Below are the code and all the weights of a small trained network. Each question names an input and a target symbol and asks about switching units off, where a switched-off unit gives its printed mean instead of its output.

import numpy as np


def w(rows, s, z=0):
    codes = np.array(rows[::2]) - 128.0
    scale = np.full(codes.shape[1], s)
    scale[-1] = z or s
    return codes * scale


def f(y):
    return y / 2 * (1 + np.tanh(0.7978845608 * (y + 0.044715 * y**3)))


def softmax(a):
    e = np.exp(a - a.max(-1, keepdims=True))
    return e / e.sum(-1, keepdims=True)


def log_softmax(a):
    a = a - a.max(-1, keepdims=True)
    return a - np.log(np.exp(a).sum(-1, keepdims=True))


def net(x, mask):
    ids = ['Παβδελμξτψ'.index(c) for c in x.split()]
    T = len(ids)
    res = E[ids] + P[:T]
    q, k, v = (res @ M[0].T for M in (Q, K, V))
    z = softmax(np.where(np.tri(T) > 0, q @ k.T / 3**0.5, -1e9)) @ v
    res = res + np.where(mask[0], z, O[0][:, -1]) @ O[0][:, :-1]
    y = f(res @ A[0][:, :-1].T + A[0][:, -1])
    res = res + np.where(mask[1:17], y, B[0][:, -1]) @ B[0][:, :-1]
    return log_softmax(res[-1] @ U[:, :-1].T + U[:, -1])


Q, K, V, O, A, B = {}, {}, {}, {}, {}, {}
E = w([
[165,201,49],'Π',
[159,237,120],'α',
[212,141,168],'β',
[220,97,66],'δ',
[175,166,3],'ε',
[176,233,53],'λ',
[216,99,127],'μ',
[245,41,158],'ξ',
[191,175,184],'τ',
[190,165,108],'ψ',
],0.0042)
P = w([
[246,180,124],'0',
[168,1,86],'1',
[55,163,179],'2',
[225,93,182],'3',
[212,44,21],'4',
[52,160,180],'5',
[104,188,228],'6',
[209,69,21],'7',
[60,108,124],'8',
[127,105,228],'9',
],0.0074)
Q[0] = w([
[253,214,105],'H1',
[167,120,99],'H1',
[198,120,94],'H1',
],0.017)
K[0] = w([
[249,190,139],'H1',
[136,154,103],'H1',
[157,183,94],'H1',
],0.021)
V[0] = w([
[127,6,2],'H1',
[38,76,135],'H1',
[173,41,205],'H1',
],0.018)
O[0] = w([
[250,235,105,109],'H1',
[73,192,86,8],'H1',
[132,73,31,141],'H1',
],0.021,0.012)
A[0] = w([
[136,103,220,104],'N1',
[156,139,159,100],'N2',
[122,108,127,131],'N3',
[217,87,14,120],'N4',
[34,74,106,134],'N5',
[65,160,220,56],'N6',
[27,102,137,171],'N7',
[64,71,160,109],'N8',
[127,107,194,129],'N9',
[163,127,21,253],'N10',
[102,130,154,102],'N11',
[119,113,157,108],'N12',
[93,98,155,136],'N13',
[180,171,76,153],'N14',
[142,133,152,96],'N15',
[92,159,255,207],'N16',
],0.0096,0.0043)
B[0] = w([
[97,193,97,246],'N1',
[133,155,116,147],'N2',
[128,123,148,154],'N3',
[132,192,64,229],'N4',
[168,31,93,160],'N5',
[173,159,35,131],'N6',
[251,112,74,146],'N7',
[42,176,161,206],'N8',
[106,162,115,215],'N9',
[136,11,187,169],'N10',
[159,128,116,126],'N11',
[123,138,132,160],'N12',
[88,133,143,175],'N13',
[14,111,156,147],'N14',
[139,147,120,138],'N15',
[230,64,189,181],'N16',
],0.019,0.013)
U = w([
[112,153,177,33],'Π',
[148,108,81,57],'α',
[152,189,98,3],'β',
[68,174,103,67],'δ',
[68,110,195,133],'ε',
[188,90,143,201],'λ',
[93,103,138,228],'μ',
[59,72,115,162],'ξ',
[176,9,151,171],'τ',
[113,2,189,179],'ψ',
],0.0051,0.0024)

Each question gives the input, a string of symbols that net reads in full, and the target symbol t.
The units are the heads (3 rows each of Q, K, V and O) and the neurons (one row each of A and B). Each row of codes is followed by its name. A weight is (code - 128) times the scale printed after its matrix; where a second scale follows, it is the last column's (O, A, B and U).
mask holds one flag per unit, heads first, then neurons. A switched-off unit (its flag False) gives its mean, the last column of its rows in O or B, instead of its output. The means were averaged over made-up inputs and are rounded, as every weight is.
A unit's drop is (log p(t) with every unit on - log p(t) with that unit switched off) / (log p(t) with every unit on - log p(t) with every unit switched off).
The circuit of an input: a set's keep is (log p(t) with only the set's units on - log p(t) with every unit switched off) / (log p(t) with every unit on - log p(t) with every unit switched off). Starting from the 12 units with the biggest drops (on a tie, the unit counted first), units are removed one at a time, each time the one whose removal leaves the highest keep (on an exact tie, the one counted first), for as long as the keep stays at least 0.8.
circuit, biggest first: the units of the circuit, biggest drop first
most important unit: the unit with the biggest drop
k most important neurons: the k neurons with the biggest drops, biggest first
drop of u: that unit's drop, to one decimal
input β Π ε τ, target ξ: circuit, biggest first	[H1 N8 N5 N1]
input ε δ ε ε δ ε β δ, target β: most important unit	H1
input α α ξ δ δ, target ψ: 2 most important neurons	[N5 N4]
input τ λ λ δ μ ξ ε ψ, target ξ: circuit, biggest first	[H1 N8 N16]
input τ Π δ ξ Π, target ξ: circuit, biggest first	[N8 H1 N16]
input λ λ μ ψ ε δ Π μ, target ε: 3 most important neurons	[N8 N4 N1]
input ε ξ δ τ α, target β: circuit, biggest first	[H1 N10 N1 N2]
input τ μ β α τ α λ, target ψ: circuit, biggest first	[H1 N4]
input λ μ λ ξ ψ α Π β, target ε: circuit, biggest first	[H1 N8]
input ξ μ μ ε μ, target τ: circuit, biggest first	[N10 H1]
input β ε Π μ, target ξ: 2 most important neurons	[N5 N8]
input τ ε Π ξ μ δ τ λ, target ξ: circuit, biggest first	[H1 N8 N16]
input ξ ε λ ε ψ, target τ: 2 most important neurons	[N10 N1]
input α ξ λ λ λ, target ψ: circuit, biggest first	[H1]
input α ψ ε λ ε ε ε λ ψ ψ, target λ: circuit, biggest first	[H1 N8 N16]
input τ δ β λ μ δ λ ξ, target ξ: 3 most important neurons	[N8 N5 N16]
input ψ μ μ Π ε ε τ ε, target δ: circuit, biggest first	[N16 N4]
input β Π λ τ ε ξ τ, target ψ: 2 most important neurons	[N4 N5]
input α τ ε ψ μ δ τ μ, target ψ: 2 most important neurons	[N5 N4]
input α ε ξ τ ξ ε ξ Π, target ψ: 3 most important neurons	[N5 N4 N16]
input β ψ Π Π, target ξ: circuit, biggest first	[H1 N5 N8 N1]
input α α τ λ τ μ τ μ, target ψ: circuit, biggest first	[H1]
input τ Π Π β, target ψ: 4 most important neurons	[N5 N8 N4 N7]
input β β λ ε, target ξ: 2 most important neurons	[N5 N8]
input λ ε α λ ε ξ ε τ, target ε: 3 most important neurons	[N8 N4 N1]
input δ τ ε μ, target β: drop of N4	0.3
